Below is a small trained network, with its code and all its weights. Each question gives an input and a target symbol and asks what happens when units are switched off, that is, made to give their printed mean instead of their output.

import numpy as np


def w(rows, s, z=0):
    codes = np.array(rows[::2]) - 128.0
    scale = np.full(codes.shape[1], s)
    scale[-1] = z or s
    return codes * scale


def f(y):
    return y / 2 * (1 + np.tanh(0.7978845608 * (y + 0.044715 * y**3)))


def softmax(a):
    e = np.exp(a - a.max(-1, keepdims=True))
    return e / e.sum(-1, keepdims=True)


def log_softmax(a):
    a = a - a.max(-1, keepdims=True)
    return a - np.log(np.exp(a).sum(-1, keepdims=True))


def net(x, mask):
    ids = ['βγδζηπστψω'.index(c) for c in x.split()]
    T = len(ids)
    res = E[ids] + P[:T]
    u = 0
    for l in range(2):
        q, k, v = (res @ M[l].T for M in (Q, K, V))
        z = softmax(np.where(np.tri(T) > 0, q @ k.T / 2**0.5, -1e9)) @ v
        res = res + np.where(mask[u], z, O[l][:, -1]) @ O[l][:, :-1]
        u += 1
        y = f(res @ A[l][:, :-1].T + A[l][:, -1])
        res = res + np.where(mask[u : u + 8], y, B[l][:, -1]) @ B[l][:, :-1]
        u += 8
    return log_softmax(res[-1] @ U[:, :-1].T + U[:, -1])


Q, K, V, O, A, B = {}, {}, {}, {}, {}, {}
E = w([
[130,199,134,114,107,187],'β',
[106,245,182,106,154,147],'γ',
[107,192,4,127,92,171],'δ',
[112,136,151,64,75,71],'ζ',
[128,123,98,50,130,194],'η',
[55,113,94,155,86,98],'π',
[136,109,175,54,51,98],'σ',
[57,95,50,147,173,202],'τ',
[108,51,124,54,92,146],'ψ',
[91,72,150,125,95,68],'ω',
],0.015)
P = w([
[8,185,158,99,98,145],'0',
[68,177,61,46,177,45],'1',
[27,141,161,129,56,162],'2',
[97,140,79,79,152,53],'3',
[66,106,162,152,53,171],'4',
[113,101,101,107,150,56],'5',
[106,83,168,156,44,174],'6',
[113,79,122,137,173,58],'7',
],0.013)
Q[0] = w([
[46,150,191,121,89,92],'L0H1',
[6,105,148,165,44,169],'L0H1',
],0.011)
K[0] = w([
[108,89,188,122,154,90],'L0H1',
[168,6,129,161,113,128],'L0H1',
],0.018)
V[0] = w([
[51,201,86,12,39,123],'L0H1',
[107,3,194,99,176,117],'L0H1',
],0.0054)
O[0] = w([
[148,174,68,187,145,147,249],'L0H1',
[2,167,125,156,122,181,126],'L0H1',
],0.012)
A[0] = w([
[138,126,196,70,102,56,255],'L0N1',
[228,193,229,189,145,222,201],'L0N2',
[78,171,77,115,136,171,63],'L0N3',
[120,195,201,187,104,173,69],'L0N4',
[52,152,112,87,88,198,96],'L0N5',
[169,158,146,213,115,45,20],'L0N6',
[145,54,121,11,163,57,26],'L0N7',
[134,90,93,151,92,147,202],'L0N8',
],0.011,0.0061)
B[0] = w([
[53,121,127,54,117,171,136],'L0N1',
[94,155,94,45,144,83,159],'L0N2',
[94,187,167,130,121,133,254],'L0N3',
[156,104,137,173,91,155,168],'L0N4',
[160,117,164,171,122,177,252],'L0N5',
[175,103,210,251,134,123,133],'L0N6',
[40,204,58,91,103,150,128],'L0N7',
[119,171,108,113,174,108,207],'L0N8',
],0.014,0.01)
Q[1] = w([
[78,88,140,93,254,43],'L1H1',
[188,121,170,129,109,39],'L1H1',
],0.0098)
K[1] = w([
[157,170,173,115,95,83],'L1H1',
[131,254,115,128,141,140],'L1H1',
],0.0093)
V[1] = w([
[107,129,188,167,17,1],'L1H1',
[45,111,100,243,211,89],'L1H1',
],0.011)
O[1] = w([
[129,237,216,148,5,3,38],'L1H1',
[86,73,108,255,192,59,254],'L1H1',
],0.0092,0.0085)
A[1] = w([
[85,153,81,94,159,94,60],'L1N1',
[99,109,168,175,109,178,6],'L1N2',
[118,106,114,73,120,113,245],'L1N3',
[165,164,177,113,88,182,1],'L1N4',
[135,103,253,151,111,133,16],'L1N5',
[155,128,97,107,86,136,42],'L1N6',
[27,186,83,109,110,123,119],'L1N7',
[132,136,162,77,138,48,96],'L1N8',
],0.014)
B[1] = w([
[112,192,132,69,74,96,185],'L1N1',
[101,76,182,42,101,63,200],'L1N2',
[133,151,92,202,185,131,162],'L1N3',
[244,72,45,86,69,171,138],'L1N4',
[242,185,232,141,143,92,139],'L1N5',
[249,120,104,119,104,10,127],'L1N6',
[175,139,101,89,153,135,250],'L1N7',
[160,83,156,200,197,181,133],'L1N8',
],0.015,0.019)
U = w([
[81,175,121,67,154,89,114],'β',
[111,160,137,248,149,139,213],'γ',
[222,1,130,204,220,113,159],'δ',
[65,84,111,24,43,99,123],'ζ',
[188,91,169,98,146,74,82],'η',
[201,83,150,108,181,135,43],'π',
[170,64,102,58,121,58,10],'σ',
[151,88,101,157,42,153,168],'τ',
[110,200,148,182,32,198,130],'ψ',
[124,152,176,179,129,250,121],'ω',
],0.0087,0.013)

Each question gives the input, a string of symbols that net reads in full, and the target symbol t.
The units are the heads (2 rows each of Q, K, V and O) and the neurons (one row each of A and B). Each row of codes is followed by its name. A weight is (code - 128) times the scale printed after its matrix; where a second scale follows, it is the last column's (O, A, B and U).
mask holds one flag per unit, layer by layer, with each layer's heads first. A switched-off unit (its flag False) gives its mean, the last column of its rows in O or B, instead of its output. The means were averaged over made-up inputs and are rounded, as every weight is.
A unit's drop is (log p(t) with every unit on - log p(t) with that unit switched off) / (log p(t) with every unit on - log p(t) with every unit switched off).
The circuit of an input: a set's keep is (log p(t) with only the set's units on - log p(t) with every unit switched off) / (log p(t) with every unit on - log p(t) with every unit switched off). Starting from the 12 units with the biggest drops (on a tie, the unit counted first), units are removed one at a time, each time the one whose removal leaves the highest keep (on an exact tie, the one counted first), for as long as the keep stays at least 0.8.
units of the circuit, in order: the units of the circuit, biggest drop first
top k neurons: the k neurons with the biggest drops, biggest first
top k neurons in layer l: the k neurons of layer l with the biggest drops, biggest first
input σ γ δ ψ τ η ψ β, target β: top 4 neurons	L0N2, L0N5, L1N1, L0N4
input γ ψ τ, target ζ: top 3 neurons	L1N2, L0N3, L0N5
input δ γ η ψ η ψ η, target ζ: units of the circuit, in order	L0H1, L1N2, L0N5
input δ η β, target ω: top 2 neurons	L0N4, L0N2
input δ γ τ, target δ: top neuron	L1N1
input ψ ζ π ψ ψ ψ β, target ζ: top 3 neurons	L1N2, L0N2, L0N4
input π δ δ δ, target δ: units of the circuit, in order	L0H1, L0N6
input γ ψ ψ, target ζ: units of the circuit, in order	L1N2, L0H1, L0N5
input π ψ ζ, target ζ: top 3 neurons	L1N2, L0N5, L1N3
input β δ δ ω ψ η σ, target ζ: top 3 neurons	L1N2, L0N5, L0N4
input π δ ζ δ γ τ, target β: units of the circuit, in order	L0N5, L1N1
input ψ σ σ ζ δ, target τ: top 4 neurons	L1N4, L0N3, L0N5, L0N4
input ψ γ π γ, target γ: top 2 neurons in layer 0	L0N6, L0N8
input ψ γ γ, target ζ: top 4 neurons in layer 0	L0N4, L0N2, L0N5, L0N8
input δ δ ψ δ γ γ σ, target τ: top neuron in layer 0	L0N3
input γ δ η π γ γ δ, target β: units of the circuit, in order	L0H1, L0N5, L0N8, L0N2
input τ δ ζ τ ζ ψ δ, target ζ: top 2 neurons in layer 0	L0N3, L0N5
input γ β ζ, target ψ: units of the circuit, in order	L1H1, L1N2
input η η γ δ η δ δ, target ω: top 2 neurons	L1N2, L0N5
input π δ β δ, target γ: units of the circuit, in order	L0H1, L1N2, L1N7
input η δ δ τ π, target δ: units of the circuit, in order	L1H1
input τ γ ψ δ β, target ζ: top 4 neurons	L1N2, L0N4, L0N5, L0N3
input η γ π η η η ζ, target ω: units of the circuit, in order	L1H1, L1N2
input γ γ ψ γ δ ψ, target γ: top 2 neurons in layer 1	L1N2, L1N3
input δ δ β γ δ ζ σ δ, target δ: units of the circuit, in order	L0H1, L1N1
input σ δ ψ π δ, target ζ: top 4 neurons	L1N2, L0N5, L0N4, L0N3
input ψ ζ τ γ β ζ, target γ: top 3 neurons in layer 0	L0N8, L0N6, L0N3
input π π δ ψ π, target ζ: top 2 neurons	L1N2, L0N3
input π σ δ η η η δ ω, target β: top 2 neurons	L0N1, L1N7
input ζ η γ δ ζ, target ψ: top neuron	L0N3
